Below are the code and all the weights of a small trained network. Each question names an input and a target symbol and asks about switching units off, where a switched-off unit gives its printed mean instead of its output.

import numpy as np


def w(rows, s, z=0):
    codes = np.array(rows[::2]) - 128.0
    scale = np.full(codes.shape[1], s)
    scale[-1] = z or s
    return codes * scale


def f(y):
    return np.maximum(y, 0)


def softmax(a):
    e = np.exp(a - a.max(-1, keepdims=True))
    return e / e.sum(-1, keepdims=True)


def log_softmax(a):
    a = a - a.max(-1, keepdims=True)
    return a - np.log(np.exp(a).sum(-1, keepdims=True))


def net(x, mask):
    ids = ['βεζημξπφω'.index(c) for c in x.split()]
    T = len(ids)
    res = E[ids] + P[:T]
    q, k, v = (res @ M[0].T for M in (Q, K, V))
    z = softmax(np.where(np.tri(T) > 0, q @ k.T / 4**0.5, -1e9)) @ v
    res = res + np.where(mask[0], z, O[0][:, -1]) @ O[0][:, :-1]
    y = f(res @ A[0][:, :-1].T + A[0][:, -1])
    res = res + np.where(mask[1:9], y, B[0][:, -1]) @ B[0][:, :-1]
    return log_softmax(res[-1] @ U[:, :-1].T + U[:, -1])


Q, K, V, O, A, B = {}, {}, {}, {}, {}, {}
E = w([
[67,200,60,73,91],'β',
[100,146,187,120,106],'ε',
[98,168,150,97,248],'ζ',
[168,153,203,77,134],'η',
[55,222,183,106,181],'μ',
[126,216,166,114,132],'ξ',
[93,215,172,71,73],'π',
[118,149,62,136,126],'φ',
[171,76,85,95,145],'ω',
],0.019)
P = w([
[4,77,255,107,105],'0',
[169,110,104,61,106],'1',
[144,129,160,28,99],'2',
[115,124,138,107,119],'3',
[112,124,157,98,117],'4',
[110,134,189,66,117],'5',
[129,133,151,110,108],'6',
[110,130,139,133,76],'7',
[197,158,45,225,69],'8',
[99,149,187,115,109],'9',
[119,150,137,166,100],'10',
],0.0068)
Q[0] = w([
[130,70,133,145,96],'H0',
[171,95,147,72,142],'H0',
[121,102,54,255,119],'H0',
[65,171,94,22,88],'H0',
],0.0069)
K[0] = w([
[150,140,129,92,193],'H0',
[2,103,164,121,120],'H0',
[178,206,114,100,157],'H0',
[88,172,209,112,128],'H0',
],0.011)
V[0] = w([
[120,103,255,213,47],'H0',
[40,241,10,149,80],'H0',
[157,69,7,125,56],'H0',
[117,197,153,247,237],'H0',
],0.007)
O[0] = w([
[225,109,127,174,75,136],'H0',
[114,27,121,234,57,37],'H0',
[132,132,164,10,95,3],'H0',
[81,115,54,122,166,40],'H0',
],0.011,0.0054)
A[0] = w([
[163,141,118,145,88,71],'N0',
[214,73,97,116,164,145],'N1',
[72,204,185,187,112,66],'N2',
[214,57,159,150,53,203],'N3',
[56,145,103,144,254,151],'N4',
[187,74,116,109,181,28],'N5',
[157,113,117,102,124,57],'N6',
[143,63,134,104,210,252],'N7',
],0.0083,0.0034)
B[0] = w([
[91,67,188,101,79,141],'N0',
[31,135,174,99,189,227],'N1',
[2,72,172,164,78,245],'N2',
[150,110,177,104,176,203],'N3',
[149,107,45,166,40,247],'N4',
[121,119,173,173,161,179],'N5',
[56,139,94,190,144,149],'N6',
[26,206,182,55,33,255],'N7',
],0.0084,0.005)
U = w([
[107,98,108,110,32,4],'β',
[148,196,125,167,150,207],'ε',
[96,157,42,100,64,28],'ζ',
[91,254,99,172,187,159],'η',
[51,181,86,195,200,48],'μ',
[137,144,60,134,110,203],'ξ',
[102,140,133,156,120,10],'π',
[57,93,76,74,158,221],'φ',
[79,196,85,85,75,221],'ω',
],0.0084,0.0036)

Each question gives the input, a string of symbols that net reads in full, and the target symbol t.
The units are the heads (4 rows each of Q, K, V and O) and the neurons (one row each of A and B). Each row of codes is followed by its name. A weight is (code - 128) times the scale printed after its matrix; where a second scale follows, it is the last column's (O, A, B and U).
mask holds one flag per unit, heads first, then neurons. A switched-off unit (its flag False) gives its mean, the last column of its rows in O or B, instead of its output. The means were averaged over made-up inputs and are rounded, as every weight is.
A unit's drop is (log p(t) with every unit on - log p(t) with that unit switched off) / (log p(t) with every unit on - log p(t) with every unit switched off).
The circuit of an input: a set's keep is (log p(t) with only the set's units on - log p(t) with every unit switched off) / (log p(t) with every unit on - log p(t) with every unit switched off). Starting from all 9 units, units are removed one at a time, each time the one whose removal leaves the highest keep (on an exact tie, the one counted first), for as long as the keep stays at least 0.8.
circuit, biggest first: the units of the circuit, biggest drop first
k most important neurons: the k neurons with the biggest drops, biggest first
drop of u: that unit's drop, to one decimal
input φ β φ ζ η ξ ω π ω, target φ: circuit, biggest first	H0; N1
input ω φ ω μ β, target ζ: circuit, biggest first	H0; N4
input μ ω μ, target μ: 2 most important neurons	N2; N7
input ω β μ μ μ μ β ω ω, target φ: 2 most important neurons	N1; N3
input ω ω ω ω ω ζ ω ω μ, target ω: 2 most important neurons	N4; N2
input η φ β, target η: 2 most important neurons	N7; N4
input π ε ω ω ξ ω π, target β: circuit, biggest first	H0; N0
input ε ω ξ, target ε: most important neuron	N7
input η ω ω, target η: drop of N3	0.0
input ζ ζ ζ, target ζ: drop of H0	0.4
input ε ε η, target ε: drop of H0	0.7
input ω ε μ ζ, target ω: drop of N7	0.4
